Below is a small trained network, with its code and all its weights. Each question gives an input and a target symbol and asks what happens when units are switched off, that is, made to give their printed mean instead of their output.

import numpy as np


def w(rows, s, z=0):
    codes = np.array(rows[::2]) - 128.0
    scale = np.full(codes.shape[1], s)
    scale[-1] = z or s
    return codes * scale


def f(y):
    return np.maximum(y, 0)


def softmax(a):
    e = np.exp(a - a.max(-1, keepdims=True))
    return e / e.sum(-1, keepdims=True)


def log_softmax(a):
    a = a - a.max(-1, keepdims=True)
    return a - np.log(np.exp(a).sum(-1, keepdims=True))


def net(x, mask):
    ids = ['ΛΠαγδζηθξστω'.index(c) for c in x.split()]
    T = len(ids)
    res = E[ids] + P[:T]
    u = 0
    for l in range(2):
        r = res
        for j in range(2):
            rows = slice(4 * j, 4 * j + 4)
            q, k, v = (r @ M[l][rows].T for M in (Q, K, V))
            z = softmax(np.where(np.tri(T) > 0, q @ k.T / 4**0.5, -1e9)) @ v
            o = O[l][rows]
            res = res + np.where(mask[u + j], z, o[:, -1]) @ o[:, :-1]
        u += 2
        y = f(res @ A[l][:, :-1].T + A[l][:, -1])
        res = res + np.where(mask[u : u + 8], y, B[l][:, -1]) @ B[l][:, :-1]
        u += 8
    return log_softmax(res[-1] @ U[:, :-1].T + U[:, -1])


Q, K, V, O, A, B = {}, {}, {}, {}, {}, {}
E = w([
[183,147,88,157,106],'Λ',
[96,82,156,171,107],'Π',
[25,122,155,78,157],'α',
[125,51,30,217,105],'γ',
[155,116,181,98,130],'δ',
[39,93,199,102,184],'ζ',
[104,118,123,77,136],'η',
[168,115,175,196,189],'θ',
[199,106,216,96,191],'ξ',
[74,181,74,2,116],'σ',
[157,76,108,72,160],'τ',
[243,131,111,110,112],'ω',
],0.0087)
P = w([
[110,113,170,156,43],'0',
[144,37,1,27,229],'1',
[124,137,184,181,30],'2',
[173,48,65,80,211],'3',
[110,178,132,184,81],'4',
[175,43,119,85,185],'5',
[106,192,111,183,97],'6',
[175,27,155,70,136],'7',
[105,187,125,170,83],'8',
[176,23,179,73,128],'9',
[106,190,130,163,90],'10',
],0.0057)
Q[0] = w([
[100,99,54,70,166],'0.h0',
[53,177,57,48,182],'0.h0',
[194,99,161,224,133],'0.h0',
[236,2,142,249,120],'0.h0',
[91,229,163,175,83],'0.h1',
[50,186,147,152,86],'0.h1',
[136,149,201,240,25],'0.h1',
[109,143,169,175,82],'0.h1',
],0.0055)
K[0] = w([
[105,205,136,68,235],'0.h0',
[44,250,73,52,195],'0.h0',
[205,3,142,226,112],'0.h0',
[241,27,174,191,161],'0.h0',
[135,194,228,156,34],'0.h1',
[140,175,225,188,57],'0.h1',
[102,227,219,97,86],'0.h1',
[94,216,182,141,75],'0.h1',
],0.0059)
V[0] = w([
[164,46,140,164,109],'0.h0',
[199,54,82,222,84],'0.h0',
[125,116,107,223,104],'0.h0',
[46,138,104,123,203],'0.h0',
[166,99,11,85,221],'0.h1',
[84,161,167,212,108],'0.h1',
[202,137,145,132,254],'0.h1',
[195,156,121,186,75],'0.h1',
],0.0059)
O[0] = w([
[167,78,48,202,203,208],'0.h0',
[160,143,37,235,132,253],'0.h0',
[120,137,96,254,109,176],'0.h0',
[78,51,178,121,84,113],'0.h0',
[182,47,150,5,66,220],'0.h1',
[75,162,186,247,117,88],'0.h1',
[186,106,255,74,115,110],'0.h1',
[176,251,136,206,39,129],'0.h1',
],0.0045,0.0029)
A[0] = w([
[105,97,91,233,88,132],'0.n0',
[160,166,196,74,151,151],'0.n1',
[209,255,142,190,111,234],'0.n2',
[125,185,68,184,13,198],'0.n3',
[191,120,99,136,93,201],'0.n4',
[27,168,134,202,107,253],'0.n5',
[120,178,143,55,94,153],'0.n6',
[166,80,69,127,165,226],'0.n7',
],0.0075,0.0031)
B[0] = w([
[178,110,45,222,121,247],'0.n0',
[169,53,171,211,77,153],'0.n1',
[238,182,101,180,204,203],'0.n2',
[161,173,2,158,109,231],'0.n3',
[173,133,81,76,176,216],'0.n4',
[62,166,95,219,141,211],'0.n5',
[143,109,134,167,37,155],'0.n6',
[173,88,78,97,172,255],'0.n7',
],0.0063,0.0062)
Q[1] = w([
[118,178,164,125,42],'1.h0',
[132,95,65,149,224],'1.h0',
[156,131,86,126,180],'1.h0',
[143,183,114,63,28],'1.h0',
[139,206,155,130,98],'1.h1',
[79,222,129,151,61],'1.h1',
[152,19,114,134,183],'1.h1',
[139,253,94,130,55],'1.h1',
],0.0056)
K[1] = w([
[58,177,158,92,3],'1.h0',
[173,91,118,169,229],'1.h0',
[174,127,117,155,172],'1.h0',
[83,170,130,172,23],'1.h0',
[71,130,145,87,148],'1.h1',
[1,194,233,109,65],'1.h1',
[218,165,70,139,171],'1.h1',
[98,124,209,77,95],'1.h1',
],0.0058)
V[1] = w([
[124,175,121,101,9],'1.h0',
[145,213,117,110,176],'1.h0',
[119,130,186,98,32],'1.h0',
[158,184,57,156,187],'1.h0',
[209,121,141,128,254],'1.h1',
[161,84,148,77,147],'1.h1',
[106,159,212,63,95],'1.h1',
[211,113,54,150,132],'1.h1',
],0.0054)
O[1] = w([
[178,205,2,209,59,94],'1.h0',
[177,218,145,104,195,131],'1.h0',
[183,112,74,178,102,46],'1.h0',
[83,193,171,90,148,215],'1.h0',
[195,57,204,109,219,165],'1.h1',
[136,130,82,101,202,99],'1.h1',
[128,169,76,144,180,2],'1.h1',
[181,83,126,103,85,242],'1.h1',
],0.0043,0.016)
A[1] = w([
[145,69,44,126,106,144],'1.n0',
[136,225,89,225,53,148],'1.n1',
[103,81,64,155,34,162],'1.n2',
[176,210,128,253,96,133],'1.n3',
[105,108,72,119,212,117],'1.n4',
[85,116,189,212,196,226],'1.n5',
[37,198,75,177,120,169],'1.n6',
[161,35,57,119,131,252],'1.n7',
],0.0061,0.0034)
B[1] = w([
[179,174,201,150,63,197],'1.n0',
[104,98,43,59,106,202],'1.n1',
[172,205,163,225,73,180],'1.n2',
[123,58,1,73,177,205],'1.n3',
[79,101,127,55,119,158],'1.n4',
[83,58,173,247,172,162],'1.n5',
[56,116,143,77,32,173],'1.n6',
[171,140,202,123,58,252],'1.n7',
],0.0065,0.011)
U = w([
[109,175,143,112,135,170],'Λ',
[105,216,113,80,76,129],'Π',
[66,48,74,122,133,44],'α',
[146,93,119,194,207,106],'γ',
[200,104,223,198,95,177],'δ',
[127,168,138,128,169,185],'ζ',
[77,128,179,175,134,109],'η',
[53,148,154,124,116,145],'θ',
[131,52,151,2,137,254],'ξ',
[208,236,120,97,178,124],'σ',
[137,138,51,26,174,12],'τ',
[172,132,79,181,102,44],'ω',
],0.0057,0.0024)

Each question gives the input, a string of symbols that net reads in full, and the target symbol t.
The units are the heads (4 rows each of Q, K, V and O) and the neurons (one row each of A and B). Each row of codes is followed by its name. A weight is (code - 128) times the scale printed after its matrix; where a second scale follows, it is the last column's (O, A, B and U).
mask holds one flag per unit, layer by layer, with each layer's heads first. A switched-off unit (its flag False) gives its mean, the last column of its rows in O or B, instead of its output. The means were averaged over made-up inputs and are rounded, as every weight is.
A unit's drop is (log p(t) with every unit on - log p(t) with that unit switched off) / (log p(t) with every unit on - log p(t) with every unit switched off).
The circuit of an input: a set's keep is (log p(t) with only the set's units on - log p(t) with every unit switched off) / (log p(t) with every unit on - log p(t) with every unit switched off). Starting from the 12 units with the biggest drops (on a tie, the unit counted first), units are removed one at a time, each time the one whose removal leaves the highest keep (on an exact tie, the one counted first), for as long as the keep stays at least 0.8.
units of the circuit, in order: the units of the circuit, biggest drop first
k most important neurons: the k neurons with the biggest drops, biggest first
which heads matter: for each layer, one digit per head in row order, 1 if its drop is at least 0.15 and else 0, layers parted by /
drop of u: that unit's drop, to one decimal
input σ ω σ σ σ θ, target ξ: units of the circuit, in order => (0.h1 1.n2 0.n5)
input θ θ γ τ σ, target Π: which heads matter => 10 / 11
input γ τ Λ θ, target ξ: units of the circuit, in order => (0.h1 0.n0 1.n2)
input τ γ σ γ σ Λ, target ξ: units of the circuit, in order => (0.h1 1.n2 0.n0 0.n5)
input γ α θ ω σ γ θ α, target δ: which heads matter => 11 / 11
input α γ γ γ γ, target ω: units of the circuit, in order => (0.n0 0.n3 0.h0)
input Π τ Π Λ σ σ, target δ: 3 most important neurons => (0.n6 0.n1 0.n2)
input γ σ ζ τ η ω, target ξ: which heads matter => 11 / 10
input Π θ γ Π, target δ: 2 most important neurons => (1.n3 1.n1)
input σ γ Π, target α: most important neuron => (1.n3)
input γ θ σ θ ζ Λ, target ξ: 2 most important neurons => (0.n0 1.n2)
input γ σ γ τ Λ σ, target δ: which heads matter => 10 / 11
input σ τ ζ ω α γ, target ξ: 2 most important neurons => (0.n7 1.n4)
input Π η θ, target γ: 2 most important neurons => (1.n5 0.n2)
input η γ τ γ δ Λ α γ Π γ, target δ: most important neuron => (1.n7)
input γ ω γ γ Π ξ ω γ α γ, target δ: which heads matter => 00 / 01
input γ α τ Π γ γ Π Π, target δ: 3 most important neurons => (1.n3 1.n1 0.n3)
input ζ γ γ, target ω: drop of 0.n0 => 0.3
input α σ θ γ, target ξ: drop of 1.n0 => -0.1
input Π γ α, target θ: drop of 1.n6 => 0.2
input γ δ Π σ θ Π ω, target σ: drop of 1.n0 => -0.1
